Below are the code and all the weights of a small trained network. Each question names an input and a class and asks about switching units off, where a switched-off unit gives its printed mean instead of its output.

import numpy as np


def w(rows, s, z=0):
    codes = np.array(rows[::2]) - 128.0
    scale = np.full(codes.shape[1], s)
    scale[-1] = z or s
    return codes * scale


def norm(h):
    return h / np.sqrt((h * h).mean(-1, keepdims=True) + 1e-5)


def f(y):
    return y / 2 * (1 + np.tanh(0.7978845608 * (y + 0.044715 * y**3)))


def log_softmax(a):
    a = a - a.max(-1, keepdims=True)
    return a - np.log(np.exp(a).sum(-1, keepdims=True))


def net(x, mask):
    res = np.array(x, float).reshape(1, 8) / 4 @ E
    u = 0
    for l in range(4):
        y = f(norm(res) @ A[l][:, :-1].T + A[l][:, -1])
        res = res + np.where(mask[u : u + 5], y, B[l][:, -1]) @ B[l][:, :-1]
        u += 5
    return log_softmax(norm(res)[-1] @ U[:, :-1].T + U[:, -1])


A, B = {}, {}
E = w([
[56,167,159,133,74,76,139,143,141],'x0',
[102,61,63,100,129,71,91,171,188],'x1',
[7,202,129,116,57,36,209,154,90],'x2',
[192,118,51,180,106,133,82,126,41],'x3',
[85,102,108,79,123,58,119,177,201],'x4',
[117,114,46,108,194,95,242,89,85],'x5',
[151,129,156,104,143,166,159,96,130],'x6',
[129,125,59,124,114,86,119,154,89],'x7',
],0.013)
A[0] = w([
[92,135,186,89,135,126,193,128,206,12],'0.n0',
[141,151,126,133,154,157,255,76,27,60],'0.n1',
[85,129,185,113,135,135,173,132,188,30],'0.n2',
[118,177,250,125,99,176,127,111,92,51],'0.n3',
[153,170,200,149,100,146,141,107,117,86],'0.n4',
],0.03,0.012)
B[0] = w([
[70,57,107,91,151,123,135,79,186,213],'0.n0',
[171,147,94,117,173,160,253,102,68,253],'0.n1',
[103,96,156,123,160,119,136,89,184,197],'0.n2',
[104,126,224,161,88,187,63,203,74,228],'0.n3',
[130,158,178,143,84,163,103,150,91,194],'0.n4',
],0.025,0.021)
A[1] = w([
[152,152,124,163,103,123,160,111,125,107],'1.n0',
[18,175,84,110,58,22,180,165,100,117],'1.n1',
[153,188,179,137,114,107,123,143,149,127],'1.n2',
[80,137,183,103,143,81,177,111,254,2],'1.n3',
[240,94,127,122,177,192,62,91,176,128],'1.n4',
],0.032,0.0016)
B[1] = w([
[100,124,85,67,126,107,136,237,136,159],'1.n0',
[58,201,118,91,24,4,109,209,49,180],'1.n1',
[113,46,122,128,167,144,106,230,185,153],'1.n2',
[60,44,149,32,173,103,142,71,224,255],'1.n3',
[195,186,21,149,88,205,75,110,230,233],'1.n4',
],0.018,0.022)
A[2] = w([
[164,157,188,196,125,68,113,44,95,38],'2.n0',
[185,143,181,254,134,64,79,9,144,16],'2.n1',
[189,154,202,208,156,43,118,64,145,60],'2.n2',
[216,123,171,191,207,30,110,69,124,11],'2.n3',
[173,165,182,234,137,41,110,57,141,5],'2.n4',
],0.038,0.003)
B[2] = w([
[118,112,101,88,123,194,158,241,16,102],'2.n0',
[116,122,102,121,118,105,73,92,170,245],'2.n1',
[98,140,131,111,86,195,153,83,97,121],'2.n2',
[165,91,43,107,252,155,75,184,189,108],'2.n3',
[115,185,103,140,124,195,166,130,76,115],'2.n4',
],0.028,0.0013)
A[3] = w([
[216,109,206,246,179,2,71,23,96,3],'3.n0',
[190,143,190,232,150,19,107,57,125,61],'3.n1',
[170,147,92,140,180,83,207,98,62,77],'3.n2',
[173,146,239,225,209,61,110,126,169,9],'3.n3',
[169,81,193,212,184,18,81,5,58,30],'3.n4',
],0.026,0.0034)
B[3] = w([
[89,199,101,153,144,103,117,186,230,128],'3.n0',
[113,190,194,193,38,91,138,139,95,127],'3.n1',
[186,147,19,170,251,58,78,74,24,252],'3.n2',
[78,135,14,172,175,169,92,117,3,144],'3.n3',
[167,171,201,91,88,155,107,66,48,125],'3.n4',
],0.013,0.014)
U = w([
[180,147,86,126,189,152,243,118,59,143],'0',
[123,124,252,172,85,214,59,195,106,96],'1',
[56,40,173,76,175,109,134,84,215,248],'2',
[85,156,117,106,75,23,95,173,111,65],'3',
[188,146,59,150,116,159,62,132,211,69],'4',
],0.015,0.0017)

Each question gives the input, the list of numbers given to net, and the class t.
The units are the neurons (one row each of A and B). Each row of codes is followed by its name. A weight is (code - 128) times the scale printed after its matrix; where a second scale follows, it is the last column's (A, B and U).
mask holds one flag per neuron, layer by layer. A switched-off neuron (its flag False) gives its mean, the last column of its row in B, instead of its output. The means were averaged over made-up inputs and are rounded, as every weight is.
A unit's drop is (log p(t) with every unit on - log p(t) with that unit switched off) / (log p(t) with every unit on - log p(t) with every unit switched off).
The circuit of an input: a set's keep is (log p(t) with only the set's units on - log p(t) with every unit switched off) / (log p(t) with every unit on - log p(t) with every unit switched off). Starting from the 12 units with the biggest drops (on a tie, the unit counted first), units are removed one at a time, each time the one whose removal leaves the highest keep (on an exact tie, the one counted first), for as long as the keep stays at least 0.8.
units of the circuit, in order: the units of the circuit, biggest drop first
k most important neurons: the k neurons with the biggest drops, biggest first
drop when u is switched off: that unit's drop, to one decimal
input [5,2,-8,-4,-2,-4,0,6], class 4: 2 most important neurons => (0.n0, 0.n3)
input [6,5,4,-1,-3,4,1,7], class 3: units of the circuit, in order => (1.n1)
input [6,2,-3,6,1,-3,2,4], class 4: units of the circuit, in order => (0.n3, 0.n1, 0.n0)
input [-4,0,-7,0,7,8,-8,-4], class 4: 2 most important neurons => (0.n1, 0.n0)
input [0,8,8,-2,-7,5,-2,-7], class 0: 2 most important neurons => (0.n1, 3.n2)
input [6,6,8,3,2,8,-5,-8], class 3: 2 most important neurons => (1.n1, 0.n2)
input [-7,8,-1,-2,0,-4,2,8], class 4: 3 most important neurons => (0.n1, 0.n0, 0.n3)
input [6,-7,-2,5,5,0,0,8], class 3: 2 most important neurons => (0.n3, 0.n1)
input [1,2,0,2,0,1,-5,-5], class 3: 4 most important neurons => (0.n2, 0.n0, 0.n3, 0.n1)
input [8,-6,-7,-3,1,8,4,-6], class 0: 2 most important neurons => (0.n1, 1.n3)
input [-6,1,0,4,-4,-3,-4,-3], class 4: 2 most important neurons => (0.n3, 0.n1)
input [-3,-4,2,5,-8,-3,-7,-1], class 1: 2 most important neurons => (0.n3, 0.n4)
input [0,3,-2,2,-7,-3,1,4], class 4: drop when 0.n1 is switched off => 1.1
input [2,3,6,-7,-7,5,4,2], class 0: drop when 3.n2 is switched off => 0.1
input [-8,4,-7,-5,-6,8,-7,1], class 0: units of the circuit, in order => (1.n3)
input [-2,2,-5,-7,-4,-6,0,-5], class 1: drop when 0.n3 is switched off => 0.4
